Below are the code and all the weights of a small trained network. Each question names an input and a target symbol and asks about switching units off, where a switched-off unit gives its printed mean instead of its output.

import numpy as np


def w(rows, s, z=0):
    codes = np.array(rows[::2]) - 128.0
    scale = np.full(codes.shape[1], s)
    scale[-1] = z or s
    return codes * scale


def f(y):
    return y / 2 * (1 + np.tanh(0.7978845608 * (y + 0.044715 * y**3)))


def softmax(a):
    e = np.exp(a - a.max(-1, keepdims=True))
    return e / e.sum(-1, keepdims=True)


def log_softmax(a):
    a = a - a.max(-1, keepdims=True)
    return a - np.log(np.exp(a).sum(-1, keepdims=True))


def net(x, mask):
    ids = ['αδηθξπτφ'.index(c) for c in x.split()]
    T = len(ids)
    res = E[ids] + P[:T]
    u = 0
    for l in range(2):
        r = res
        for j in range(2):
            rows = slice(4 * j, 4 * j + 4)
            q, k, v = (r @ M[l][rows].T for M in (Q, K, V))
            z = softmax(np.where(np.tri(T) > 0, q @ k.T / 4**0.5, -1e9)) @ v
            o = O[l][rows]
            res = res + np.where(mask[u + j], z, o[:, -1]) @ o[:, :-1]
        u += 2
        y = f(res @ A[l][:, :-1].T + A[l][:, -1])
        res = res + np.where(mask[u : u + 8], y, B[l][:, -1]) @ B[l][:, :-1]
        u += 8
    return log_softmax(res[-1] @ U[:, :-1].T + U[:, -1])


Q, K, V, O, A, B = {}, {}, {}, {}, {}, {}
E = w([
[183,236,5,117,1,175],'α',
[162,207,41,128,207,103],'δ',
[205,94,100,91,152,143],'η',
[195,73,138,179,204,197],'θ',
[108,105,156,3,123,68],'ξ',
[118,70,183,93,181,150],'π',
[186,60,138,178,108,30],'τ',
[12,134,219,166,171,84],'φ',
],0.0086)
P = w([
[120,138,114,100,87,178],'0',
[158,167,171,87,112,156],'1',
[91,70,71,125,117,124],'2',
[173,162,185,96,151,117],'3',
[94,43,76,154,148,80],'4',
[182,152,189,105,188,77],'5',
[101,2,79,181,162,37],'6',
[190,158,171,99,219,44],'7',
],0.0079)
Q[0] = w([
[112,65,17,155,104,86],'L0H0',
[40,4,118,205,58,160],'L0H0',
[158,224,175,86,210,158],'L0H0',
[182,246,170,81,225,133],'L0H0',
[124,74,100,151,161,83],'L0H1',
[188,163,181,120,204,82],'L0H1',
[169,201,192,104,132,140],'L0H1',
[111,111,168,107,93,170],'L0H1',
],0.015)
K[0] = w([
[160,160,50,6,94,236],'L0H0',
[105,169,80,127,17,168],'L0H0',
[169,77,208,170,194,19],'L0H0',
[150,96,198,144,209,51],'L0H0',
[176,240,77,145,186,58],'L0H1',
[153,102,191,112,198,41],'L0H1',
[135,7,255,92,129,121],'L0H1',
[98,160,158,130,65,213],'L0H1',
],0.0094)
V[0] = w([
[151,114,61,74,206,146],'L0H0',
[79,147,117,118,171,186],'L0H0',
[76,81,164,52,189,213],'L0H0',
[107,129,171,233,77,103],'L0H0',
[148,2,186,73,145,133],'L0H1',
[157,24,229,76,167,131],'L0H1',
[114,148,85,155,214,98],'L0H1',
[101,86,153,108,48,174],'L0H1',
],0.0078)
O[0] = w([
[138,91,114,9,126,192,239],'L0H0',
[79,178,119,88,161,195,121],'L0H0',
[140,209,150,59,225,189,137],'L0H0',
[116,144,158,253,80,107,8],'L0H0',
[210,150,167,95,168,113,127],'L0H1',
[185,164,180,102,198,126,137],'L0H1',
[98,71,94,58,169,190,220],'L0H1',
[177,194,139,184,81,98,2],'L0H1',
],0.007,0.0028)
A[0] = w([
[63,122,219,68,190,87,231],'L0N0',
[1,38,191,201,142,67,234],'L0N1',
[96,97,29,184,49,173,137],'L0N2',
[96,82,129,109,179,38,254],'L0N3',
[23,139,124,84,132,188,155],'L0N4',
[148,32,40,152,214,200,179],'L0N5',
[247,159,73,13,96,208,226],'L0N6',
[183,125,224,156,232,124,182],'L0N7',
],0.0052,0.0026)
B[0] = w([
[56,148,184,93,208,96,206],'L0N0',
[48,165,140,111,168,180,167],'L0N1',
[88,138,136,192,145,116,166],'L0N2',
[105,88,140,88,128,87,203],'L0N3',
[93,177,125,89,90,168,166],'L0N4',
[118,69,80,132,155,156,232],'L0N5',
[157,143,65,82,255,118,253],'L0N6',
[128,104,182,209,170,125,206],'L0N7',
],0.0075,0.0074)
Q[1] = w([
[119,154,186,93,208,95],'L1H0',
[139,154,202,80,204,72],'L1H0',
[139,52,38,105,143,145],'L1H0',
[94,209,192,187,88,128],'L1H0',
[33,58,75,172,7,254],'L1H1',
[170,216,165,129,132,38],'L1H1',
[158,110,107,99,191,102],'L1H1',
[154,132,203,129,147,136],'L1H1',
],0.0087)
K[1] = w([
[58,81,174,126,148,56],'L1H0',
[78,89,177,114,161,60],'L1H0',
[173,2,38,160,185,93],'L1H0',
[110,243,150,129,74,187],'L1H0',
[145,198,52,141,124,132],'L1H1',
[97,116,229,123,117,148],'L1H1',
[128,53,153,136,159,107],'L1H1',
[84,82,151,88,117,124],'L1H1',
],0.0064)
V[1] = w([
[24,107,88,180,199,169],'L1H0',
[30,168,254,111,144,125],'L1H0',
[222,92,45,171,144,210],'L1H0',
[72,184,143,52,98,83],'L1H0',
[129,80,160,143,187,179],'L1H1',
[150,40,153,168,134,218],'L1H1',
[95,109,136,52,110,35],'L1H1',
[175,109,134,174,104,210],'L1H1',
],0.0058)
O[1] = w([
[70,158,142,67,43,163,255],'L1H0',
[179,182,104,188,98,253,147],'L1H0',
[37,135,208,74,166,31,128],'L1H0',
[155,40,17,208,122,192,136],'L1H0',
[132,174,202,176,83,130,194],'L1H1',
[121,209,251,129,173,148,119],'L1H1',
[192,156,24,193,149,110,154],'L1H1',
[88,123,189,89,171,156,68],'L1H1',
],0.0067,0.0097)
A[1] = w([
[148,130,41,71,131,37,98],'L1N0',
[149,181,164,98,154,2,95],'L1N1',
[180,132,120,222,88,169,119],'L1N2',
[196,131,175,189,109,43,253],'L1N3',
[94,147,225,128,132,91,85],'L1N4',
[175,158,97,86,187,134,43],'L1N5',
[135,89,92,172,64,131,210],'L1N6',
[114,202,203,145,166,208,213],'L1N7',
],0.0078,0.004)
B[1] = w([
[122,18,175,181,89,220,255],'L1N0',
[163,93,229,93,88,163,197],'L1N1',
[149,165,175,101,14,165,192],'L1N2',
[202,17,40,58,91,66,168],'L1N3',
[108,158,135,147,2,76,149],'L1N4',
[37,124,166,213,180,144,230],'L1N5',
[67,213,202,140,104,102,159],'L1N6',
[142,180,44,72,113,46,250],'L1N7',
],0.0068,0.0086)
U = w([
[56,134,126,234,107,53,253],'α',
[85,91,54,43,112,180,114],'δ',
[130,94,254,162,139,219,23],'η',
[109,173,174,72,115,66,33],'θ',
[139,91,83,249,171,177,92],'ξ',
[120,194,36,116,217,71,170],'π',
[208,80,59,98,87,37,211],'τ',
[156,158,117,121,67,189,134],'φ',
],0.0057,0.0031)

Each question gives the input, a string of symbols that net reads in full, and the target symbol t.
The units are the heads (4 rows each of Q, K, V and O) and the neurons (one row each of A and B). Each row of codes is followed by its name. A weight is (code - 128) times the scale printed after its matrix; where a second scale follows, it is the last column's (O, A, B and U).
mask holds one flag per unit, layer by layer, with each layer's heads first. A switched-off unit (its flag False) gives its mean, the last column of its rows in O or B, instead of its output. The means were averaged over made-up inputs and are rounded, as every weight is.
A unit's drop is (log p(t) with every unit on - log p(t) with that unit switched off) / (log p(t) with every unit on - log p(t) with every unit switched off).
unit that matters most: the unit with the biggest drop
k most important neurons: the k neurons with the biggest drops, biggest first
top k neurons in layer l: the k neurons of layer l with the biggest drops, biggest first
heads that matter: for each layer, one digit per head in row order, 1 if its drop is at least 0.15 and else 0, layers parted by /
input α τ η η φ η, target φ: heads that matter : 10 / 10
input δ α ξ π δ φ θ τ, target φ: unit that matters most : L1H0
input δ φ τ η, target φ: heads that matter : 11 / 10
input φ π π, target π: 2 most important neurons : [L1N7 L1N0]
input η δ φ α θ δ, target θ: heads that matter : 10 / 11
input π θ α, target α: heads that matter : 11 / 00
input δ η δ φ, target φ: top 2 neurons in layer 1 : [L1N2 L1N7]
input τ τ π η ξ δ φ θ, target φ: heads that matter : 00 / 10
input δ α φ, target α: 2 most important neurons : [L0N6 L0N2]
input π τ α η δ δ, target η: 3 most important neurons : [L1N7 L1N1 L1N0]
input θ π η η, target π: top 4 neurons in layer 0 : [L0N7 L0N0 L0N6 L0N5]
input ξ δ η α π φ δ θ, target φ: heads that matter : 11 / 10
input δ δ π τ π ξ φ π, target φ: heads that matter : 10 / 10
input θ η τ π ξ θ, target π: 2 most important neurons : [L1N7 L1N0]
input π ξ θ η π τ φ δ, target φ: 2 most important neurons : [L0N0 L1N2]
input π α δ ξ δ δ, target ξ: top 4 neurons in layer 0 : [L0N0 L0N7 L0N4 L0N6]
input τ δ δ π δ τ, target τ: heads that matter : 00 / 00
input δ α τ ξ δ δ η δ, target η: top 3 neurons in layer 1 : [L1N0 L1N1 L1N7]
input η α δ τ τ δ, target τ: heads that matter : 10 / 00
input α η η η τ π θ, target α: unit that matters most : L0H0
input φ τ φ π δ δ φ, target δ: heads that matter : 01 / 10
input ξ π δ δ, target π: heads that matter : 11 / 10
input δ δ π ξ δ δ η, target δ: heads that matter : 01 / 00
input θ δ φ θ φ, target δ: heads that matter : 01 / 00
input τ δ δ θ π ξ, target π: 2 most important neurons : [L0N6 L1N0]
input ξ φ π α τ θ, target τ: 2 most important neurons : [L1N3 L1N7]
input δ π ξ δ τ η, target τ: heads that matter : 10 / 00
input τ α α π η η π, target α: unit that matters most : L0H1
input δ η η δ τ ξ, target τ: heads that matter : 11 / 00
input η η π α η ξ, target ξ: top 2 neurons in layer 0 : [L0N0 L0N6]
